Below is a small trained network, with its code and all its weights. Each question gives an input and a class and asks what happens when units are switched off, that is, made to give their printed mean instead of their output.

import numpy as np


def w(rows, s, z=0):
    codes = np.array(rows[::2]) - 128.0
    scale = np.full(codes.shape[1], s)
    scale[-1] = z or s
    return codes * scale


def norm(h):
    return h / np.sqrt((h * h).mean(-1, keepdims=True) + 1e-5)


def f(y):
    return y / 2 * (1 + np.tanh(0.7978845608 * (y + 0.044715 * y**3)))


def log_softmax(a):
    a = a - a.max(-1, keepdims=True)
    return a - np.log(np.exp(a).sum(-1, keepdims=True))


def net(x, mask):
    res = np.array(x, float).reshape(1, 8) / 4 @ E
    u = 0
    for l in range(4):
        y = f(norm(res) @ A[l][:, :-1].T + A[l][:, -1])
        res = res + np.where(mask[u : u + 4], y, B[l][:, -1]) @ B[l][:, :-1]
        u += 4
    return log_softmax(norm(res)[-1] @ U[:, :-1].T + U[:, -1])


A, B = {}, {}
E = w([
[119,127,122,116,127,136,130,121,127,122],'x0',
[135,130,138,141,115,121,122,131,130,133],'x1',
[106,205,211,158,180,198,209,107,7,87],'x2',
[138,130,121,122,138,138,134,128,134,126],'x3',
[145,50,255,46,117,10,157,51,106,106],'x4',
[135,143,115,123,162,114,107,139,99,120],'x5',
[110,106,159,226,185,157,52,1,196,12],'x6',
[101,99,119,114,134,145,155,131,135,117],'x7',
],0.0073)
A[0] = w([
[80,233,218,173,149,160,253,135,54,92,5],'0.n1',
[159,112,93,7,154,158,168,189,89,217,23],'0.n2',
[12,198,42,137,114,155,157,100,118,106,235],'0.n3',
[150,28,24,90,144,59,51,132,224,221,48],'0.n4',
],0.0041,0.0012)
B[0] = w([
[211,9,176,48,119,230,14,133,88,199,218],'0.n1',
[31,198,192,123,25,135,137,85,112,12,202],'0.n2',
[213,223,51,225,197,138,55,49,88,197,181],'0.n3',
[111,55,244,100,197,240,54,159,2,177,252],'0.n4',
],0.0072,0.0042)
A[1] = w([
[97,228,144,43,40,111,147,199,121,175,53],'1.n1',
[159,95,134,68,134,2,179,95,138,110,6],'1.n2',
[69,129,52,252,134,153,181,243,122,175,42],'1.n3',
[106,205,76,48,74,129,204,166,98,195,72],'1.n4',
],0.0063,0.0026)
B[1] = w([
[140,11,82,249,90,136,152,127,99,106,252],'1.n1',
[143,225,87,124,159,108,203,90,147,166,178],'1.n2',
[201,209,78,117,68,164,150,111,186,150,208],'1.n3',
[100,42,166,190,116,2,120,172,76,97,225],'1.n4',
],0.0098,0.004)
A[2] = w([
[72,74,57,89,98,57,54,152,223,206,3],'2.n1',
[126,91,196,51,170,43,219,115,101,173,84],'2.n2',
[37,75,183,139,137,143,124,115,142,84,201],'2.n3',
[110,149,108,196,190,153,93,49,217,2,149],'2.n4',
],0.0064,0.0011)
B[2] = w([
[190,117,150,81,207,191,123,152,73,147,161],'2.n1',
[86,192,104,155,180,159,130,119,245,128,231],'2.n2',
[153,201,78,102,59,131,124,132,42,119,200],'2.n3',
[70,62,129,166,70,76,181,225,93,81,253],'2.n4',
],0.012,0.0052)
A[3] = w([
[130,112,174,123,140,247,99,124,86,177,250],'3.n1',
[164,207,8,186,100,152,99,134,160,155,44],'3.n2',
[189,55,106,123,135,108,60,148,197,122,17],'3.n3',
[95,154,138,131,161,98,159,2,162,128,72],'3.n4',
],0.009,0.0021)
B[3] = w([
[104,90,211,3,207,200,70,176,134,160,255],'3.n1',
[134,226,79,36,94,21,178,1,213,144,211],'3.n2',
[176,138,182,103,149,231,173,93,36,156,142],'3.n3',
[217,199,42,99,102,125,92,51,157,189,164],'3.n4',
],0.009,0.008)
U = w([
[155,100,196,69,189,208,96,154,51,146,9],'0',
[120,65,106,253,84,45,172,174,73,74,168],'1',
[157,218,104,128,136,109,147,49,243,139,255],'2',
],0.014,0.00063)

Each question gives the input, the list of numbers given to net, and the class t.
The units are the neurons (one row each of A and B). Each row of codes is followed by its name. A weight is (code - 128) times the scale printed after its matrix; where a second scale follows, it is the last column's (A, B and U).
mask holds one flag per neuron, layer by layer. A switched-off neuron (its flag False) gives its mean, the last column of its row in B, instead of its output. The means were averaged over made-up inputs and are rounded, as every weight is.
A unit's drop is (log p(t) with every unit on - log p(t) with that unit switched off) / (log p(t) with every unit on - log p(t) with every unit switched off).
unit that matters most: the unit with the biggest drop
k most important neurons: the k neurons with the biggest drops, biggest first
k most important neurons of layer l: the k neurons of layer l with the biggest drops, biggest first
drop when u is switched off: that unit's drop, to one decimal
input [0,3,3,-3,4,3,4,-4], class 1: unit that matters most => 0.n4
input [2,-2,-6,-4,2,-5,7,-1], class 1: 4 most important neurons => (2.n4; 0.n1; 3.n1; 2.n3)
input [-4,8,-5,0,-4,8,5,-7], class 0: 2 most important neurons => (0.n2; 0.n4)
input [-3,-1,2,0,3,4,-1,-2], class 2: 2 most important neurons => (0.n4; 2.n2)
input [0,3,-8,-5,7,-8,-2,6], class 0: 2 most important neurons => (2.n1; 0.n4)
input [7,-6,-5,-3,-7,0,-4,2], class 2: 2 most important neurons => (1.n3; 3.n2)
input [6,6,-6,-6,-2,-2,7,8], class 1: 2 most important neurons of layer 2 => (2.n4; 2.n3)
input [6,6,-2,1,-8,-8,-5,-4], class 2: 2 most important neurons => (1.n3; 3.n2)
input [-6,8,5,7,6,5,4,7], class 2: 2 most important neurons => (0.n4; 2.n2)
input [7,5,5,-8,4,-5,6,2], class 1: 3 most important neurons => (0.n4; 2.n4; 3.n1)
input [1,8,5,4,7,4,-2,-8], class 2: 2 most important neurons => (2.n2; 0.n4)
input [7,5,5,2,4,5,8,3], class 1: 2 most important neurons => (2.n4; 0.n4)
input [0,8,4,-6,-7,-7,0,-6], class 2: drop when 3.n2 is switched off => 0.3
input [4,-1,1,4,-3,4,7,-7], class 1: drop when 2.n4 is switched off => 1.4
input [-3,-7,-7,-6,6,7,6,3], class 0: unit that matters most => 0.n2
input [8,5,-4,4,3,3,-6,-8], class 1: drop when 0.n1 is switched off => 0.2
input [-2,2,5,-6,2,1,7,-2], class 1: drop when 0.n4 is switched off => 0.9
